[-191   62   69   25 -113   88  -63 -186   40  137  135  124   71  -58
 -184  -87  -97   94  -20 -121  145 -164   42 -237 -138   86   37  -27
  185   58  -20 -120 -125  252  147  143   -7] | Vunum
[ 267 -272 -144    9 -333  -51  368  132  -60 -248  230  -85 -156   62
  281  692 -104 -219  -50  117    8  481 -337  200 -143 -244 -204  207
 -132 -332 -217  204  123  249  238  289   -6] | mim
[ 302   15 -111 -137  -51  235   10   53 -254 -223  -92 -243 -132   99
  127  662  -13 -162  -79 -106 -494 -125 -306  244  -99 -216  177  -34
 -357 -136  -95  164  132 -112  -76  174 -169] | dozo
[ 240  197   23  124  406  -47 -287  304 -151  -49 -210 -312  -68   60
  251 -113  247 -323  -18   64 -639 -239  101  318  305  -33  116   25
 -506  145   11  200    8 -661 -397 -539  -67] | digo
[ 239  -32  -21  201   84 -137  112  199  -68 -294 -306 -205 -145   -2
  272   84  211   -8  -11  -25  -36 -129   -1  -33  160  134   84  -60
 -259   39   68  164  174 -321 -139 -210  -53] | leku
[ 264  -57 -184 -135  -77  157   62   71 -121  -31   89 -289 -109  172
  242  626   -4 -244  -83   88 -431   34 -284  458  -87 -313    3  142
 -415 -200 -224  255   41   12   57  245 -113] | leku
[  66  -85   82  243 -139 -280  273   -5   -6 -282 -240   78  -84 -134
   82 -122  111  235   50 -173  484  -42  125 -462    5  328   50 -187
  206   62  253  -23  194  -15   -8  -93   39] | Vunum
[ 132   67   14   83  -46   43    0    9 -145 -121  -19  -43  -62  -45
   65  294   19 -114  -45 -101 -206 -157  -92  -48  -22   13  123  -82
 -183  -23  -49   52   11  -53  -33   -4 -112] | fikiv
[ 104 -145   40  -21 -116  -71  154   81   11 -238   -7   11  -76  -41
   26   93  -20   40  -16   52  107  318  -68  -66  -35  -49  -54   47
   95 -116   82   18   86   25  -19  -61   66] | dozo
[  50  -16  -94  291  126 -223  109  101   55   23 -132 -200   18   28
  230 -104  272   28   86  114  117 -222  116  -27  276  230  -50  -44
 -187  105  -65  191  100 -186   -6   84   57] | mim
[ -12   54   49   24   78  -30  -85   50   10   99   39  -19   27    7
    2 -128   35  -94   28   40 -123  -24   64  100   47   -9  -21   63
  -78    7  -12    1  -65  -97  -57 -187   43] | leku
[-197  340  183  178  180  175 -393 -178  -94  219  -10  -33  110 -136
 -231 -152    8  -63  -23 -226 -314 -746  130 -338   40  264  270 -202
 -137  246  -95 -135 -242 -145  -43  -58 -148] | digo
[-175  416  241  162  225  409 -538  -95 -224 -201  138  -39   78 -306
 -364  228 -110 -196 -143 -265 -762 -449 -156 -483  102   63  312 -351
 -205  237 -181 -117 -297 -137 -147  -97 -223] | bik
[  21 -202  -85 -308 -315  -14  181 -131   83  276  237  158  -17  209
   17   18 -149    9   10   49  293  335   -8  282 -337 -222 -163  275
  269 -241   45  -44  -31  444  221  140   70] | Vunum
[ 121  -43    3  129 -314  -61  222 -141  -74 -132  -12   17  -98  -41
   89  318   23   65  -48 -188  205 -163  -60 -285 -174  135   99  -92
   34  -58   31   62   79  221  150  260 -100] | tok
[ -17  -89  -28 -319  165  317 -173  143   66    4  152 -164   46   71
 -182  137 -161 -146  -22  307 -465  424 -238  402   62 -364 -119  244
 -111 -157 -229    2 -122 -134  -68    0   90] | digo
[  55   12   55   43  102   38  -47  109  -56 -215  -35  -83   -8  -96
  -48   89   -5  -54    3   46 -189  124  -57  -18  101  -25   13  -58
  -98    1  -12   42   54 -182 -115  -63   28] | digo
[-297 -260   56    0  -35 -271  188   21  360  110  142  206  113  -46
 -166 -594  -68  251  156  284  667  617  199 -115   81   84 -369  165
  516  -59  103 -159  -22  200  148  -57  346] | Vunum
[-103   47   32  253  -46 -243   61 -155  104  242  -43  117   47   17
   83 -348  161  109   66 -114  438 -356  279 -257   45  320   10  -79
  109  124   88  -58  -56  114   81  -47  -32] | tok
[ 195  185  -50 -293  117  411 -327   -6 -246   58  -50 -212  -81  152
   -6  442  -76 -267 -128 -156 -773 -357 -209  370 -138 -307  256   16
 -411  -46 -118   21  -61 -171 -162  -25 -256] | dozo
[ 253 -217 -165 -338 -253 -194  291  -45   52  143 -161  126 -125  319
  232 -182  125  146   40  -22  434  217  181  338 -257 -159  -34  159
  258 -198  387   -9  227  186  -58 -160   17] | mim
[-293  -69   63 -102  125  -23 -115   25  243  240  261  157  174  -18
 -217 -530  -98   37   59  301  127  451  124   90  104 -108 -267  216
  298   17  -22 -148 -196   76   18 -154  247] | fikiv
[-357   60  177  432  259  -44  -90   41  111 -287  -56  -12  175 -415
 -320 -295    8  257  108   38  161  -67   37 -657  390  434  -56 -299
  137  292 -125  -79  -39 -189   18  148  194] | ros
[ 160  153 -123   63  112  347 -146  -30 -267 -137    5 -363  -36    5
   70  778   16 -246 -102  -91 -706 -453 -387  138   35 -136  238  -84
 -597  -28 -405  238  -41 -136   19  471 -249] | bik
[  65 -145   80   50 -178 -206  184   25   55 -181  -39  152 -101  -53
   87 -158  -19   92  -18  -55  395  278   87 -237  -92   60  -63   41
  234  -85  203  -94   27  113    7 -265    3] | ros
[  34   23  -83  273    5  -23   52   -1   18   43   22 -196   18   -6
  164  162  162  -40    3   38  -23 -315   -8  -45  151  157  -12   -8
 -235   26 -201  169  -16  -16  112  229  -74] | digo
[  23  -26    9 -225 -287    1   51 -193  -16  261  138  201  -39  112
   -1  -13 -131  -10  -59 -134  208    8   51   31 -369 -101   24  133
  220 -109  104 -112 -112  370  152  -20  -76] | ros
[ 145  353  111  140  123  230 -331  -81 -313 -110 -258 -169  -83 -102
    0  297   89 -120 -150 -406 -577 -873  -29 -319   -2  178  469 -303
 -379  204   12  -14  -35 -308 -195 -111 -339] | dozo
[-153   55  -47    4  133  191 -131  -68  -10   40  -19 -112  108  -21
 -154  109  -56   77   57  -34 -122 -166  -82    5   40   21   24 -115
  -80   90 -150    0  -12    4   52  337   -2] | ros
[ 106   38  -71 -231 -139   47  -29 -139  -63  345   39    7  -44  214
  100   54    5  -92  -36  -92  -79 -255   50  270 -263 -126   93  137
  -40  -91   50   -2  -58  158   48   -1  -98] | dozo
[-156  103  -32 -355  141  352 -334  -77   23  323  271  -54  139   90
 -246   46 -186 -157  -51  171 -488   55 -113  350  -55 -335  -20  153
  -67  -25 -213 -103 -249   48   -7  108   11] | mim
[  95   87    2 -112 -168  130  -75 -152 -137  152  104   26  -40   75
   26  236  -49  -98  -92 -198 -153 -267  -38   38 -234  -71  132   25
  -54  -44  -17   12  -77  206   77   81 -152] | dozo
[-319  314  170 -108  356  173 -501 -123   32  392  -20   80  226  -73
 -388 -617   -4   51   50  -49 -257 -391  296  -64  111  111  135 -100
   93  261   80 -256 -228 -217 -201 -263   39] | digo
[-155   99  147  147   10  155  -86  -71  -77 -229   17   54   89 -267
 -300  134 -133   94   12 -134  -79  -74 -101 -411   22  157   98 -236
   79   92  -62 -110  -17  -20    6  163    4] | digo
[-387  171   97 -242  238  440 -453 -190    6  168   38   32  219  -87
 -533 -144 -276  158    6  -85 -307 -161  -65 -101  -50  -47  118 -137
  131  166 -107 -262 -195    3  -21  186    5] | leku
[-342   -1   71  -23  240   86 -152    5  157   35    7   39  188  -88
 -343 -369  -78  202   99  153   70  160   32 -120  160   56  -94  -46
  216  127  -27 -161  -54  -82  -34   61  220] | bik
[ 168 -219  -59 -317 -152  100  155   84  -31 -186   52   30 -104  113
   15  288 -172  -61  -45   94  -72  533 -247  249 -195 -349  -83  190
   83 -285   45  -17   94   91    1   -7   36] | bik
[  43  -14 -181 -345 -158  256  -80 -184   11  441  230  -69   12  282
   30  283 -114 -154  -46   48 -210 -126 -118  534 -285 -326  -29  246
 -124 -174 -207   49 -139  323  199  366 -119] | ros
[ -26  -29    6 -167   -1  273 -101    9  -53 -131   78  -16    6  -13
 -186  247 -197   -9  -42    0 -253  182 -233   58  -93 -217   -2   33
    2  -95 -101  -60  -10   44    5  134   -7] | bik
[ -22  -84   29  274 -242 -159  236  -61   48  -75  105   90   -3 -132
   51   72   18   88   26  -68  393   16   28 -321  -22  225 -105  -50
  139  -37  -34   40   58  260  219  206   35] | digo
[-440  264  352  441  106   43 -333  -67   55 -184  182  177  119 -555
 -414 -186 -159   63  -77 -164  -38 -170   48 -899  144  384   81 -284
  141  297 -186 -244 -321   19   72  -67   -7] | mim
[-271  -97  -28 -460   64  190 -158  -93  160  345  191  101  144  147
 -339 -267 -257   86   96  159   10  421   10  299 -161 -297 -167  155
  306 -110    9 -239 -114  200   40   79  176] | mim
[ 249  -53 -136  213  133  -12  147  259 -101 -369 -181 -399 -137   44
  276  458  179 -139  -15   83 -294  -68 -233  104  272   24   14  -29
 -475  -34 -203  343  208 -339  -43  172  -33] | Vunum
[-140  107  123  -95  119  102 -206  -73    7   46  -72   48   68  -73
 -236 -252  -63  116    7  -81  -59 -120   96 -135  -24   54  111 -117
  113  109  117 -160  -56  -70 -109 -134   25] | leku
[ -92   92   51  -91  139  135 -250    5   33  223  166  -44   50   22
 -113  -79  -83 -182    5   70 -314  -36    1  152   28 -104  -52  115
 -102   11 -164  -60 -205  -37    3  -90  -11] | tok
[-239  280  131   65  267  217 -470  -77   13  344  230  -94  143  -65
 -214 -101  -57 -250  -24   49 -510 -417   42    0  125   14   76   28
 -249  150 -305 -103 -391 -120    1  -66  -78] | tok
[ -32   57   41   33  178   68 -139   59  -20 -128 -139  -82   28  -75
  -86  -88   43   71   17  -11 -132  -74   27 -118  150   71   72 -135
  -45  126   18  -42   20 -218 -144  -71    3] | mim
[  43   -4   72  230  -23  -27   92   20  -42 -324 -153  -97  -62 -163
  -21  147   65  114    0  -93   71 -111  -45 -368   96  220   88 -207
  -32   65   12   30  104 -110  -26  114  -23] | tok
[-134    8    8  119  -36  -98   85 -122   33   28  -86   43   65  -66
  -56 -109    8  203   59 -117  334 -185   91 -281  -12  233   15 -157
  163  106   55  -51   60  116  114  198   19] | Vunum
[ -46 -136  -76  117 -114  -61  139   13  133   35  209  -70    7  -29
   76  149  -27  -28   24  169  124  174  -82   -1   43   -7 -207  118
  -37 -110 -219   89  -63  211  240  274   55] | ros
[ 153 -251  -46  -63  -61 -345  327  144  148 -149 -243  103  -85   84
  180 -423  192  233   91  117  569  458  238   82   32   31 -139   44
  299  -82  426   -5  273  -38 -160 -344  171] | digo
[ -43   72   11    3 -186  -47    5 -189   -6  265  120  116   31   34
   24  -74  -18   -1  -31 -139  179 -216  101  -93 -201   57   38   38
  111   10   23  -39 -125  286  147   79  -88] | ros
[-100  141   12   57   41   59 -163 -138   36  262  -10   -8   53   47
  -21 -143   49   15   -8 -115   14 -453  141  -56  -10  125   83  -46
  -55  130  -48  -48 -114   56   59   51 -111] | Vunum
[ 146  249   52  -54   71  446 -350  -14 -297 -160   61 -215  -88  -26
  -51  672 -141 -339 -186 -217 -859 -380 -335   38 -109 -218  290  -71
 -480  -16 -265   41 -172 -126  -77   19 -330] | bik
[ -20 -101  -98   49 -139 -174  231  -70   80  113  -69   65   23   73
   94 -137   91  227   81    3  442  -20  128   13  -61  124  -71  -11
  165    8  126   34  145  167   99  184   98] | fikiv
[-409  -25  181   -4  278   15 -140   21  202 -135 -148  170  189 -229
 -479 -650  -83  412  148   71  294  275  162 -376  174  172  -71 -183
  452  193  206 -304   31 -143 -154 -126  301] | bik
[  20 -245 -127  -31 -275 -345  426  -83  171  172  -88  125  -32  159
  174 -227   84  255  118   33  769  164  170   34 -152  152 -175  101
  341  -92  201   37  207  307  219  179  147] | Vunum
[ 207  -54 -177 -209 -279  272   70  -85 -166  134  286 -214  -91  209
  131  882 -171 -300  -95   23 -461  -56 -394  410 -314 -351   37  208
 -377 -312 -366  194  -59  269  258  532 -180] | fikiv
[ 136 -114  -79    2   36 -222  150  102   52  -15 -201  -45  -72  121
  199 -176  164   59   63   77  213   79  125  149   66   38  -48   54
   -2  -13  167   81  174 -125  -84 -143   69] | tok
[ 315  161  -22  217   57  144 -173   99 -223  -60  -55 -495 -168   40
  301  699  149 -390 -131  -36 -757 -562 -167   80  111   -7  239  -23
 -771  -93 -304  221  -98 -347  -61   17 -339] | digo
[-242  132  100 -135  141   27 -263 -156  101  441   46  102  145   20
 -233 -511  -31   52   60   13   28 -190  270   -7  -36   41   37   24
  179  101   96 -230 -185   -6  -53 -186   55] | digo
[ 253  147  -65  185  -15  205  -52  -27 -293 -185 -128 -345 -134  -34
  167  758   72 -195  -82 -221 -538 -621 -280  -67  -12   62  296 -177
 -565   11 -265  218   45 -159   31  334 -273] | tok
[ -55  132   12  -53  153  180 -243  -21  -14  101   29 -143   49   -4
  -77   64  -12  -86  -53   24 -337 -167  -17   88   25  -87   85  -13
 -185   64 -109   -8 -133  -92  -64   10  -99] | digo
[-284  219  116  -63  301  258 -448  -70   36  305  102  -82  172  -59
 -335 -186 -103  -66   51   45 -412 -272   45    7  110   17   60  -48
 -110  156 -199 -157 -260 -156  -48   24   13] | tok
[ -12   43  -16   38  -40  165  -52  -80  -78   16   62 -164    3  -28
  -61  403  -84  -68  -22  -43 -248 -234 -173  -74  -34   19   83  -49
 -195  -29 -231   52  -45   17  136  353  -74] | Vunum
[-208 -111   85 -164    7   11   -1  -16  117   -3  109  198  106  -66
 -278 -296 -174  169   67  116  219  467   52  -39  -62 -103 -148   52
  364  -37  108 -184  -19  121   -9  -39  216] | fikiv
[  11    8  210  243   74  -70   15  135  -84 -577 -177   15  -53 -310
 -114   -8  -19  118  -27 -100   26  171  -64 -546  157  186   86 -228
   86   82  126  -65   99 -243 -171 -228   34] | bik
[-198  215  146  182  436   -5 -372  150   60  131   12  -74  150 -110
 -137 -502  121 -129   70  132 -326 -175  197  -23  358  126  -15  -31
 -142  261  -77  -58 -188 -406 -220 -363  118] | mim
[  89  -98   16 -129 -305  -89  166 -121    3   87   34  146  -90   76
   34  -14  -46   72  -11 -123  293   96   62  -72 -280  -29   10   60
  241 -129  172  -86   29  263   78  -39  -15] | mim
[ 103  121  -92   26  341   16 -151  170  -51   52 -195 -275   14   89
  132  -42  203 -126   50  120 -388 -230   15  314  270    8   45  -11
 -373  128  -80  171   55 -418 -202  -86   -4] | tok
[ -29  208  143  237  309   13 -363  178    0   77  105 -156   24 -123
   33 -160   76 -333  -29  101 -503 -208   95    5  273   66   -1   36
 -352  120 -189   28 -242 -326 -131 -398  -62] | digo
[-289 -141  -99  -72  -51  -74   92 -122  289  439  217   87  179  113
  -86 -362  -36  173  118  229  438  162  130  180  -36    5 -274  199
  258  -34  -96  -44  -92  336  260  297  216] | leku
[ 286  -66  -26  125   53  -22  108  190 -145 -418 -228 -248 -160  -30
  214  373  116  -79  -49  -12 -232  -57 -163  -56  151   49  105  -76
 -297  -46  -28  174  181 -319 -129  -47  -72] | dozo
[  64  -63  -53    9 -213    6  108  -86   12   90  175   -3  -49   83
  118  225  -35  -77  -49  -29   89  -31  -41   38 -127  -48  -62  119
  -34 -107 -109   71  -48  259  205  188  -74] | Vunum
